[ 6.6 54.0 24.0 30.4] result: 30.4
[ 16.6  -9.0  26.3  16.1 -48.8 -51.4] result: -51.4
[-25.2  37.3 -53.1  52.9  19.0 -62.2 -46.6] result: -46.6
[ 8.8  5.8 20.6 59.7 28.1] result: 28.1
[ 31.9  21.7  23.0  -4.8 -18.2  30.3  47.2] result: 47.2
[-64.6  19.3  44.2  17.9] result: 17.9
[ 49.2  59.8 -20.6  42.0] result: 42.0
---
-1.58	-0.72	0.52	1.01 value 0.52

0.01	0.73	-0.57	0.55	0.86	-0.20	-1.40
-2.06	0.26	-1.00	-1.31	-1.34	-1.49	1.06
2.25	0.61	-0.27	0.66	-2.04	-0.25	0.27
value -0.20

0.556	1.785	-1.157	0.095	-0.599	1.475	-0.652 value 1.475

14.35	12.13	-1.33	-10.90	0.60	6.36	9.00
6.36	1.20	-9.40	-10.15	-8.64	-4.67	1.21
14.19	9.25	-3.08	-14.76	-1.81	3.14	6.89
value 6.36

-7.616	1.859	19.811	-11.262	-4.097	20.134	15.848 value 20.134

-0.112	-1.194	-0.642	-0.180	0.887
1.062	-2.287	-2.007	0.569	1.532
0.130	-1.365	-0.620	-0.319	1.201
value -0.180

-3.29	16.49	10.46	-1.11	-14.97	2.71	-2.43 value 2.71

18.797	-1.620	8.248	15.214	-14.942	17.948 value -14.942

-0.165	0.183	-0.151	0.190	-0.038	0.173	-0.011 value 0.173
---
array([74, 27, 36, 22, 59]) yields 36
array([ 11, 427, 181,  49, 811, 616]) yields 49
array([67, 80, 28, 23]) yields 80
array([ 12, -32, -19, -23,  26,  31,  22]) yields 26
array([21, 93, 35, 58, 61]) yields 35
array([3, 7, 4, 1, 4, 3]) yields 1
---
0.5	0.7	0.6	0.9	-0.4	-1.3
-1.3	-1.1	1.2	-0.4	0.0	0.9
-0.4	-0.6	0.5	-0.5	-1.2	1.7
-> 0.5

-216.783	165.800	-23.850	98.116	-27.816	-190.600	79.948
127.182	-129.169	-36.734	-116.455	9.753	98.167	-87.822
-> -216.783

-72.9	144.5	-175.7	18.1	-63.3 -> -72.9

0.00	0.70	0.22	-0.27	1.22	-1.18	1.99 -> 0.00

-156.865	-86.725	82.236	-135.076
28.737	-172.642	198.352	24.978
-54.297	-86.824	109.956	32.676
-> -156.865

-1.79	-0.22	1.62	-1.75	0.29
-1.57	0.07	-0.70	1.54	-0.72
-> -1.79

-1.2	0.1	2.2	0.0
-0.1	-0.2	1.3	0.2
1.6	-0.7	-1.8	0.7
-> -1.2

-1.61	-0.13	1.24	0.82	1.00 -> -1.61

0.046	0.025	0.064	0.041	-0.130
0.124	0.156	-0.038	0.146	0.189
-> 0.046

-5.007	-7.794	7.873	-24.237	-11.783	-2.851	-3.765
-4.232	-1.399	-18.836	14.078	-1.858	-7.274	-6.904
-4.943	-7.935	8.901	-24.083	-9.643	-2.399	-3.130
-> -5.007
---
[ 24.5  15.0 -58.5 -48.9  46.5] gives 46.5
[-40.5 -32.7  30.4  59.8 -31.9] gives -31.9
[ 30.6  24.1 -48.2 -21.5  25.0] gives 25.0
[  6.6   6.2  24.7 -58.1  63.8] gives 63.8
[-30.4 -17.9 -17.0   3.6 -52.2] gives -52.2
[ -5.2 -44.5 -62.2 -23.6 -17.4] gives -17.4
[ 63.3  14.6 -48.1  24.9  12.5] gives 12.5
[ 19.3   5.4  -3.4 -11.3 -64.8] gives -64.8
[-11.8 -14.7 -53.7  -2.9  -7.2] gives -7.2
[ 23.7  59.1  37.9 -21.2  33.4] gives 33.4
---
[-25.8 -46.5 -37.2 -12.9   3.9] ⇒ -25.8, 3.9

[[-44.0  -5.0 -14.9  42.2  29.8]
 [-37.2 -55.4 -47.1   0.2 -56.4]] ⇒ -44.0, -56.4

[[-47.3 -49.8  52.8 -49.4]
 [ 47.8  49.4 -52.5  49.1]] ⇒ -47.3, 49.1

[ 18.8 -62.8 -33.8 -30.7 -59.4 -45.8] ⇒ 18.8, -45.8

[[-36.3 -46.6  47.9  46.2 -41.8 -26.9 -39.0]
 [-15.4 -14.1 -34.9 -30.2 -11.4  28.7  -2.8]] ⇒ -36.3, -2.8

[[ 24.7 -23.7  -7.6 -11.6   4.2  16.3  -9.6]
 [ 19.7 -60.1 -13.9 -40.3  27.8   9.4  -9.8]
 [  9.0 -25.9   7.0 -29.9   7.0 -15.7 -36.8]] ⇒ 24.7, -36.8
---
[[ 26.9  31.1  20.5  -1.2   8.7  -4.6  -8.7 -20.6 -20.0 -36.5 -48.4 -48.6
  -48.1]
 [-21.5  -7.5 -12.5 -28.8 -16.6 -25.4 -20.1 -25.7 -26.4 -17.7  -9.3  -1.7
   -7.3]
 [ 45.6  48.0  24.5  14.1  11.1   2.4 -16.7  -6.5 -16.8 -14.1 -24.8 -21.3
  -35.0]
 [-40.4  -8.7 -29.8  -4.8  -3.9  -1.2   1.9   4.6  12.4  18.9  14.9  16.4
   21.2]
 [-13.3   1.8  -9.6   3.0   9.5  -1.6   3.2   6.6  -2.3   1.7  -8.8  -0.7
   -0.7]
 [  4.3  -8.4   2.6   5.6   0.8   6.2   6.7   8.4   7.3   5.6   0.3  -4.5
   13.7]
 [-65.1 -58.6 -36.3 -36.4 -27.9  -9.1 -17.3   0.1   5.1  18.8  19.1  40.4
   37.9]
 [ 12.5  10.0  12.8  24.4  30.7  23.9  13.9   9.6  18.7   3.5   1.0  -1.0
   -2.7]
 [ 10.1   4.5   1.1   8.7   1.8   1.6  13.0  -5.6   3.5  -7.0  -3.5  -7.0
    1.3]
 [ 59.3  42.8  42.3  25.8  17.4  18.6   8.8  -2.2 -17.4 -10.1 -22.9 -28.0
  -43.5]] yields 26.9

[[ 16.8  24.0  26.6 -11.8 -19.7  36.1   1.6   9.0  52.7  46.1 -27.8]
 [-11.3  16.4  -9.0 -19.2  -9.0  -2.1  10.4   7.9   2.4   1.1   4.3]
 [ 31.8 -12.9  13.0  47.8 -14.4  19.9   1.0 -18.0  14.1 -10.4 -17.0]
 [ 48.7   3.7   0.4  22.8  16.7  21.3 -24.2  -0.4  12.8   0.1 -39.8]
 [-35.5 -46.0  -8.8  22.8   9.5  41.4  17.5 -35.6  32.3  18.9  26.0]
 [ 15.9  13.5   4.4   4.2  11.2  12.1  -4.0   3.8  11.3  -2.1 -29.7]
 [ 23.4  28.0  25.6 -14.2  10.0 -51.8 -12.9  36.4  -9.9 -19.3   1.7]] yields 16.8

[[-29.4   4.5 -50.9  14.1  -2.8  16.3]
 [ 18.6  -0.2 -16.8  14.7 -27.8   9.2]
 [-20.7  -5.6  -6.4 -16.9 -25.5  -2.5]
 [  5.1  -5.5   4.8  31.2 -12.1   7.2]
 [-62.6 -10.6  -1.9  18.9  63.8 -40.9]
 [ 27.8   7.4  41.8   9.5 -17.0  11.3]] yields -29.4

[[ -3.7 -20.4 -10.4  -9.9  -9.7  -5.2  -5.4   0.5   6.5  -1.0   6.2  -4.1
   -5.5   6.0]
 [  2.1  10.0   7.8  10.9  -8.1  -1.0 -12.6   8.6  -5.4 -14.6  -7.1  -6.3
   -7.1 -15.4]
 [ 13.9 -20.5 -11.7  -9.8  -6.3   0.6  -2.8  -3.9  -4.3 -10.2  -3.4  -2.8
   -1.5  -5.7]
 [ 40.9 -53.6 -51.2 -45.9 -39.4 -31.5 -19.2 -32.3 -32.9 -26.2 -26.2 -18.1
  -35.3 -13.6]
 [  7.4 -19.4 -12.2 -14.3  -5.4 -18.9  -9.8  -5.5 -15.6  -5.0 -28.4 -19.0
  -22.9 -18.9]
 [ -2.4  -5.1   4.6   7.6   4.1   0.4  -2.3   6.5   2.0   6.3   7.3 -12.9
   12.0   2.9]
 [-34.3  16.9   9.8  14.7  18.1   4.0  16.9  23.7   8.9   3.4  14.2  13.6
   13.5  23.5]
 [ 17.4 -31.5 -30.8 -20.9 -17.8 -27.1 -22.2 -23.4 -19.2 -10.9 -23.5 -23.4
  -22.9 -20.6]
 [  8.1  -2.6 -11.8  -5.6  -9.9 -14.3 -18.5 -10.2  -9.7  -3.0 -15.6 -15.2
  -14.1 -27.9]] yields -3.7

[[-14.8   5.3  20.7  25.4  18.5  25.1 -10.1 -43.3  19.6  -8.0  -1.6]
 [ -6.3 -19.4  18.2 -49.0  23.6 -24.1  46.9   9.5  -9.1 -30.3  58.5]
 [ 37.4  25.0  33.4 -29.3  30.1 -39.2  33.5 -28.5 -10.8   9.9 -37.4]
 [ 45.6  14.5 -30.3  32.9 -22.5  -5.8  -4.0 -46.5 -13.6 -27.6  58.2]
 [ 13.7  17.0  16.4  -3.3   0.6 -13.6  32.9 -16.6   0.7 -30.5  10.7]
 [-39.7  -1.0  56.3  12.8 -36.9   5.1  36.1  30.0   0.0 -13.1  -8.5]] yields -14.8
